Below is a small trained network, with its code and all its weights. Each question gives an input and a class and asks what happens when units are switched off, that is, made to give their printed mean instead of their output.

import numpy as np


def w(rows, s, z=0):
    codes = np.array(rows[::2]) - 128.0
    scale = np.full(codes.shape[1], s)
    scale[-1] = z or s
    return codes * scale


def f(y):
    return np.maximum(y, 0)


def log_softmax(a):
    a = a - a.max(-1, keepdims=True)
    return a - np.log(np.exp(a).sum(-1, keepdims=True))


def net(x, mask):
    res = np.array(x, float).reshape(1, 3) / 4 @ E
    y = f(res @ A[0][:, :-1].T + A[0][:, -1])
    res = res + np.where(mask, y, B[0][:, -1]) @ B[0][:, :-1]
    return log_softmax(res[-1] @ U[:, :-1].T + U[:, -1])


A, B = {}, {}
E = w([
[138,144,204,135,10,62,180,167,167,110,144,115],'x0',
[134,48,113,50,90,114,91,161,103,87,131,215],'x1',
[184,142,162,148,216,152,93,73,101,41,74,142],'x2',
],0.012)
A[0] = w([
[93,197,94,176,172,173,175,79,154,230,117,41,3],'n0',
[136,149,213,123,119,22,143,175,148,136,125,85,183],'n1',
[191,144,146,130,154,198,46,88,84,78,63,123,101],'n2',
[106,184,125,144,51,75,197,156,192,208,133,91,101],'n3',
[88,135,143,115,30,85,202,141,163,188,155,130,197],'n4',
[152,81,181,75,52,47,167,148,153,87,127,193,140],'n5',
[115,1,94,30,124,148,62,161,93,130,81,218,71],'n6',
[79,49,9,17,158,155,69,136,91,200,174,217,135],'n7',
],0.0082,0.0035)
B[0] = w([
[147,40,101,172,128,146,95,185,76,40,156,78,194],'n0',
[136,149,241,162,122,82,192,110,99,97,97,122,192],'n1',
[167,184,162,87,132,165,75,74,156,190,70,100,202],'n2',
[113,197,187,172,119,119,170,38,201,178,55,90,219],'n3',
[155,163,179,114,127,65,199,72,157,132,83,93,231],'n4',
[118,59,116,234,128,84,137,213,112,74,221,97,218],'n5',
[106,67,58,92,196,187,87,234,2,188,181,150,241],'n6',
[191,155,120,80,154,219,71,121,109,196,60,84,251],'n7',
],0.009,0.016)
U = w([
[150,207,185,104,130,122,120,2,142,188,13,107,178],'0',
[79,118,114,93,87,124,141,118,192,147,154,195,28],'1',
[110,152,128,83,119,106,128,157,171,137,165,142,33],'2',
[125,96,166,182,62,54,147,174,125,103,183,97,204],'3',
[144,83,80,122,156,161,53,205,72,136,157,106,226],'4',
[70,81,125,126,100,56,122,105,112,157,198,165,2],'5',
],0.0099,0.0044)

Each question gives the input, the list of numbers given to net, and the class t.
The units are the neurons (one row each of A and B). Each row of codes is followed by its name. A weight is (code - 128) times the scale printed after its matrix; where a second scale follows, it is the last column's (A, B and U).
mask holds one flag per neuron, in row order. A switched-off neuron (its flag False) gives its mean, the last column of its row in B, instead of its output. The means were averaged over made-up inputs and are rounded, as every weight is.
A unit's drop is (log p(t) with every unit on - log p(t) with that unit switched off) / (log p(t) with every unit on - log p(t) with every unit switched off).
The circuit of an input: a set's keep is (log p(t) with only the set's units on - log p(t) with every unit switched off) / (log p(t) with every unit on - log p(t) with every unit switched off). Starting from all 8 units, units are removed one at a time, each time the one whose removal leaves the highest keep (on an exact tie, the one counted first), for as long as the keep stays at least 0.8.
circuit, biggest first: the units of the circuit, biggest drop first
most important unit: the unit with the biggest drop
k most important neurons: the k neurons with the biggest drops, biggest first
drop of u: that unit's drop, to one decimal
input [-5,-7,0], class 4: circuit, biggest first => [n0]
input [-6,-8,4], class 4: 2 most important neurons => [n0; n3]
input [-3,-6,3], class 4: 2 most important neurons => [n0; n3]
input [8,-2,-7], class 0: 2 most important neurons => [n3; n4]
input [-4,0,-6], class 0: 3 most important neurons => [n5; n6; n7]
input [0,-7,3], class 4: 3 most important neurons => [n0; n4; n3]
input [-6,-3,-8], class 0: 3 most important neurons => [n6; n5; n3]
input [3,1,-1], class 3: 3 most important neurons => [n7; n2; n5]
input [6,0,1], class 3: 3 most important neurons => [n5; n7; n2]
input [5,1,0], class 3: 2 most important neurons => [n5; n7]
input [2,3,-8], class 0: 2 most important neurons => [n3; n4]
input [2,3,-3], class 3: 2 most important neurons => [n5; n2]
input [-6,-7,-5], class 4: drop of n0 => 3.6
input [-2,-7,3], class 4: most important unit => n0
input [6,-4,-8], class 0: drop of n3 => 2.7
input [-7,-8,-4], class 4: drop of n0 => 1.2
